Below is a small trained network, with its code and all its weights. Each question gives an input and a class and asks what happens when units are switched off, that is, made to give their printed mean instead of their output.

import numpy as np


def w(rows, s, z=0):
    codes = np.array(rows[::2]) - 128.0
    scale = np.full(codes.shape[1], s)
    scale[-1] = z or s
    return codes * scale


def norm(h):
    return h / np.sqrt((h * h).mean(-1, keepdims=True) + 1e-5)


def f(y):
    return np.maximum(y, 0)


def log_softmax(a):
    a = a - a.max(-1, keepdims=True)
    return a - np.log(np.exp(a).sum(-1, keepdims=True))


def net(x, mask):
    res = np.array(x, float).reshape(1, 4) / 4 @ E
    u = 0
    for l in range(2):
        y = f(norm(res) @ A[l][:, :-1].T + A[l][:, -1])
        res = res + np.where(mask[u : u + 10], y, B[l][:, -1]) @ B[l][:, :-1]
        u += 10
    return log_softmax(norm(res)[-1] @ U[:, :-1].T + U[:, -1])


A, B = {}, {}
E = w([
[134,64,162,2,144,85,110],'x0',
[86,90,110,162,226,122,39],'x1',
[128,129,130,130,124,128,127],'x2',
[129,126,124,128,123,123,126],'x3',
],0.001)
A[0] = w([
[178,194,42,252,174,141,108,23],'0.n1',
[129,222,46,234,102,150,205,34],'0.n2',
[192,185,87,148,58,183,150,7],'0.n3',
[132,58,129,30,84,138,108,52],'0.n4',
[166,82,212,103,124,184,125,142],'0.n5',
[179,112,50,254,157,119,119,70],'0.n6',
[143,119,90,199,208,105,68,70],'0.n7',
[149,51,168,28,131,91,76,66],'0.n8',
[85,32,183,5,122,124,153,129],'0.n9',
[140,72,45,158,191,169,38,166],'0.n10',
],0.0026,0.0022)
B[0] = w([
[85,209,74,81,66,187,124,209],'0.n1',
[136,3,184,115,194,40,107,233],'0.n2',
[104,24,139,138,220,62,118,176],'0.n3',
[142,188,49,58,129,134,176,188],'0.n4',
[84,141,82,163,158,114,138,172],'0.n5',
[96,216,107,80,167,135,167,200],'0.n6',
[110,182,119,65,104,159,187,204],'0.n7',
[88,84,215,133,163,98,97,223],'0.n8',
[199,146,118,140,62,159,113,254],'0.n9',
[85,116,109,190,161,176,70,252],'0.n10',
],0.0034,0.0026)
A[1] = w([
[159,127,96,160,162,192,108,88],'1.n1',
[100,62,168,161,206,3,201,69],'1.n2',
[146,43,219,159,175,138,27,2],'1.n3',
[103,28,177,109,155,101,161,133],'1.n4',
[82,39,216,183,202,3,215,73],'1.n5',
[88,82,113,129,222,73,135,139],'1.n6',
[206,220,91,93,51,87,211,95],'1.n7',
[90,203,83,138,151,120,235,135],'1.n8',
[110,51,141,76,112,113,119,237],'1.n9',
[139,128,170,112,148,63,135,210],'1.n10',
],0.0042,0.0024)
B[1] = w([
[140,143,125,76,106,37,165,154],'1.n1',
[201,198,71,207,161,26,221,234],'1.n2',
[33,84,217,197,42,156,78,205],'1.n3',
[89,192,81,174,167,117,98,219],'1.n4',
[181,222,47,157,219,4,184,254],'1.n5',
[224,117,168,132,32,115,189,229],'1.n6',
[168,98,191,56,83,124,197,201],'1.n7',
[81,142,94,134,177,152,57,184],'1.n8',
[88,109,134,189,118,182,137,241],'1.n9',
[180,149,118,101,128,73,182,205],'1.n10',
],0.0041,0.0042)
U = w([
[210,206,31,214,195,19,223,254],'0',
[36,38,237,210,14,217,59,254],'1',
[3,214,11,158,217,215,40,227],'2',
[215,20,72,112,203,204,66,2],'3',
[211,4,79,76,213,145,15,2],'4',
[223,49,221,36,9,155,235,247],'5',
],0.0048,0.0035)

Each question gives the input, the list of numbers given to net, and the class t.
The units are the neurons (one row each of A and B). Each row of codes is followed by its name. A weight is (code - 128) times the scale printed after its matrix; where a second scale follows, it is the last column's (A, B and U).
mask holds one flag per neuron, layer by layer. A switched-off neuron (its flag False) gives its mean, the last column of its row in B, instead of its output. The means were averaged over made-up inputs and are rounded, as every weight is.
A unit's drop is (log p(t) with every unit on - log p(t) with that unit switched off) / (log p(t) with every unit on - log p(t) with every unit switched off).
most important unit: the unit with the biggest drop
top k neurons: the k neurons with the biggest drops, biggest first
top k neurons in layer l: the k neurons of layer l with the biggest drops, biggest first
drop of u: that unit's drop, to one decimal
input [3,2,-8,-8], class 1: most important unit => 0.n8
input [0,6,-6,0], class 2: top 3 neurons in layer 1 => [1.n2; 1.n5; 1.n3]
input [4,-1,-4,-4], class 5: top 4 neurons in layer 0 => [0.n9; 0.n4; 0.n2; 0.n10]
input [5,1,1,-3], class 1: top 2 neurons in layer 0 => [0.n9; 0.n8]
input [8,3,5,8], class 1: top 3 neurons => [0.n9; 0.n8; 0.n2]
input [1,-8,-2,0], class 5: top 2 neurons in layer 0 => [0.n2; 0.n8]
input [8,-4,-7,-4], class 5: top 2 neurons => [0.n9; 1.n5]
input [4,1,2,1], class 1: top 2 neurons => [0.n9; 0.n8]
input [8,1,4,-5], class 1: top 2 neurons => [0.n9; 1.n5]
input [4,-2,7,1], class 5: top 2 neurons => [0.n9; 0.n4]
input [8,0,3,2], class 5: drop of 0.n4 => 1.2
input [-4,6,6,-3], class 2: drop of 1.n8 => 0.0
input [8,7,-3,3], class 1: drop of 0.n2 => 0.1
input [-2,1,3,1], class 2: most important unit => 0.n1
input [5,3,-1,1], class 1: drop of 0.n9 => 0.2
